Below are the code and all the weights of a small trained network. Each question names an input and a class and asks about switching units off, where a switched-off unit gives its printed mean instead of its output.

import numpy as np


def w(rows, s, z=0):
    codes = np.array(rows[::2]) - 128.0
    scale = np.full(codes.shape[1], s)
    scale[-1] = z or s
    return codes * scale


def f(y):
    return np.maximum(y, 0)


def log_softmax(a):
    a = a - a.max(-1, keepdims=True)
    return a - np.log(np.exp(a).sum(-1, keepdims=True))


def net(x, mask):
    res = np.array(x, float).reshape(1, 6) / 4 @ E
    y = f(res @ A[0][:, :-1].T + A[0][:, -1])
    res = res + np.where(mask, y, B[0][:, -1]) @ B[0][:, :-1]
    return log_softmax(res[-1] @ U[:, :-1].T + U[:, -1])


A, B = {}, {}
E = w([
[142,118,130,137,126,130,132,138,134,140,140,116],'x0',
[133,128,124,124,129,135,119,137,128,131,134,119],'x1',
[81,117,64,252,113,155,73,109,161,123,100,120],'x2',
[165,147,108,125,154,44,115,110,87,193,60,77],'x3',
[123,141,125,112,133,136,107,125,124,116,116,141],'x4',
[135,72,102,94,116,87,68,50,177,93,167,118],'x5',
],0.016)
A[0] = w([
[98,56,124,181,79,108,52,113,152,88,182,135,89],'N1',
[92,148,66,227,110,167,99,108,165,174,66,117,46],'N2',
[155,122,79,146,181,34,92,128,87,159,92,105,171],'N3',
[89,72,116,163,100,172,91,76,184,99,144,147,97],'N4',
[105,84,96,133,112,139,113,109,196,97,166,165,76],'N5',
[88,118,169,117,111,219,175,179,139,78,219,213,127],'N6',
[89,144,77,222,143,157,90,108,123,146,98,107,184],'N7',
[77,76,109,175,110,150,96,106,155,74,157,126,89],'N8',
[92,140,57,186,135,143,114,134,148,176,85,136,9],'N9',
[72,196,157,200,126,194,169,197,124,167,109,152,15],'N10',
[189,106,187,2,148,96,174,140,146,92,211,155,79],'N11',
[141,71,115,58,106,71,58,17,164,144,183,114,35],'N12',
[162,170,136,97,164,186,197,124,128,199,104,139,58],'N13',
[82,146,129,162,122,146,128,215,79,129,123,138,98],'N14',
[123,128,78,140,115,148,90,117,201,69,163,139,138],'N15',
[139,113,102,140,163,66,85,115,117,170,81,112,28],'N16',
[169,141,95,145,134,59,94,94,137,177,66,76,19],'N17',
[113,116,118,140,119,161,115,107,174,97,138,116,71],'N18',
[159,191,179,74,160,86,191,162,23,218,68,101,122],'N19',
[124,128,122,129,147,151,137,110,161,178,136,159,103],'N20',
],0.0095,0.013)
B[0] = w([
[174,89,118,88,154,115,65,147,108,141,167,171,181],'N1',
[104,209,184,136,63,208,175,169,230,65,94,56,186],'N2',
[147,169,175,95,57,134,181,186,194,147,98,117,208],'N3',
[153,96,126,99,159,76,93,131,64,161,140,165,185],'N4',
[140,130,119,80,148,83,98,126,88,162,172,165,168],'N5',
[64,180,133,159,48,173,188,155,232,123,78,15,213],'N6',
[109,87,95,156,136,119,116,85,118,99,170,138,211],'N7',
[192,90,124,124,163,96,102,150,119,160,135,162,179],'N8',
[123,188,213,43,70,178,161,156,205,180,75,63,155],'N9',
[87,37,67,209,146,170,93,25,129,52,144,137,177],'N10',
[61,85,63,239,131,182,105,51,159,55,129,106,203],'N11',
[74,203,170,185,44,254,204,142,206,113,34,15,180],'N12',
[151,153,147,106,142,99,127,162,112,191,124,134,163],'N13',
[91,120,140,192,138,135,122,105,162,72,126,131,168],'N14',
[124,89,90,114,179,100,95,127,87,166,165,152,184],'N15',
[71,88,105,176,139,150,80,54,118,49,164,144,156],'N16',
[48,62,42,251,157,174,58,73,109,55,160,126,168],'N17',
[147,106,167,96,172,70,138,144,90,134,119,143,150],'N18',
[197,163,183,59,165,115,150,195,85,191,152,168,254],'N19',
[123,119,136,117,119,130,147,111,96,129,155,132,130],'N20',
],0.0097,0.025)
U = w([
[112,235,224,113,54,186,225,190,194,145,85,81,113],'0',
[75,43,19,179,124,153,95,33,150,98,137,123,239],'1',
[247,93,131,28,203,1,112,170,39,215,144,189,1],'2',
],0.009,0.0039)

Each question gives the input, the list of numbers given to net, and the class t.
The units are the neurons (one row each of A and B). Each row of codes is followed by its name. A weight is (code - 128) times the scale printed after its matrix; where a second scale follows, it is the last column's (A, B and U).
mask holds one flag per neuron, in row order. A switched-off neuron (its flag False) gives its mean, the last column of its row in B, instead of its output. The means were averaged over made-up inputs and are rounded, as every weight is.
A unit's drop is (log p(t) with every unit on - log p(t) with that unit switched off) / (log p(t) with every unit on - log p(t) with every unit switched off).
most important unit: the unit with the biggest drop
k most important neurons: the k neurons with the biggest drops, biggest first
drop of u: that unit's drop, to one decimal
input [5,8,-3,1,8,6], class 0: most important unit => N12
input [5,-8,1,1,6,1], class 1: 4 most important neurons => [N19; N6; N2; N12]
input [-5,-7,-3,-2,3,3], class 1: 3 most important neurons => [N19; N3; N11]
input [-8,8,1,-2,-8,-6], class 1: 3 most important neurons => [N10; N3; N12]
input [-8,-6,7,-1,-5,-6], class 1: 2 most important neurons => [N10; N7]
input [-6,-7,-7,-4,-1,7], class 1: 2 most important neurons => [N11; N19]
input [-6,-6,4,1,-8,0], class 0: 3 most important neurons => [N11; N10; N2]
input [-7,-2,-1,7,-5,5], class 0: 2 most important neurons => [N3; N12]
input [-1,8,-1,3,-7,7], class 0: 4 most important neurons => [N12; N10; N7; N3]
input [4,6,2,-4,7,-1], class 1: 2 most important neurons => [N19; N3]
input [-6,5,0,0,-5,1], class 1: 4 most important neurons => [N19; N6; N2; N12]
input [8,6,7,-6,-4,1], class 2: 4 most important neurons => [N4; N11; N8; N1]
input [-7,8,-8,-7,-2,1], class 1: 3 most important neurons => [N11; N19; N3]
input [8,-1,5,0,-2,2], class 2: most important unit => N11
input [7,-4,1,-3,-6,3], class 2: drop of N10 => 0.0
input [0,4,5,-6,2,-6], class 1: drop of N10 => 2.0
input [6,-1,3,0,-6,-4], class 1: drop of N6 => 0.3
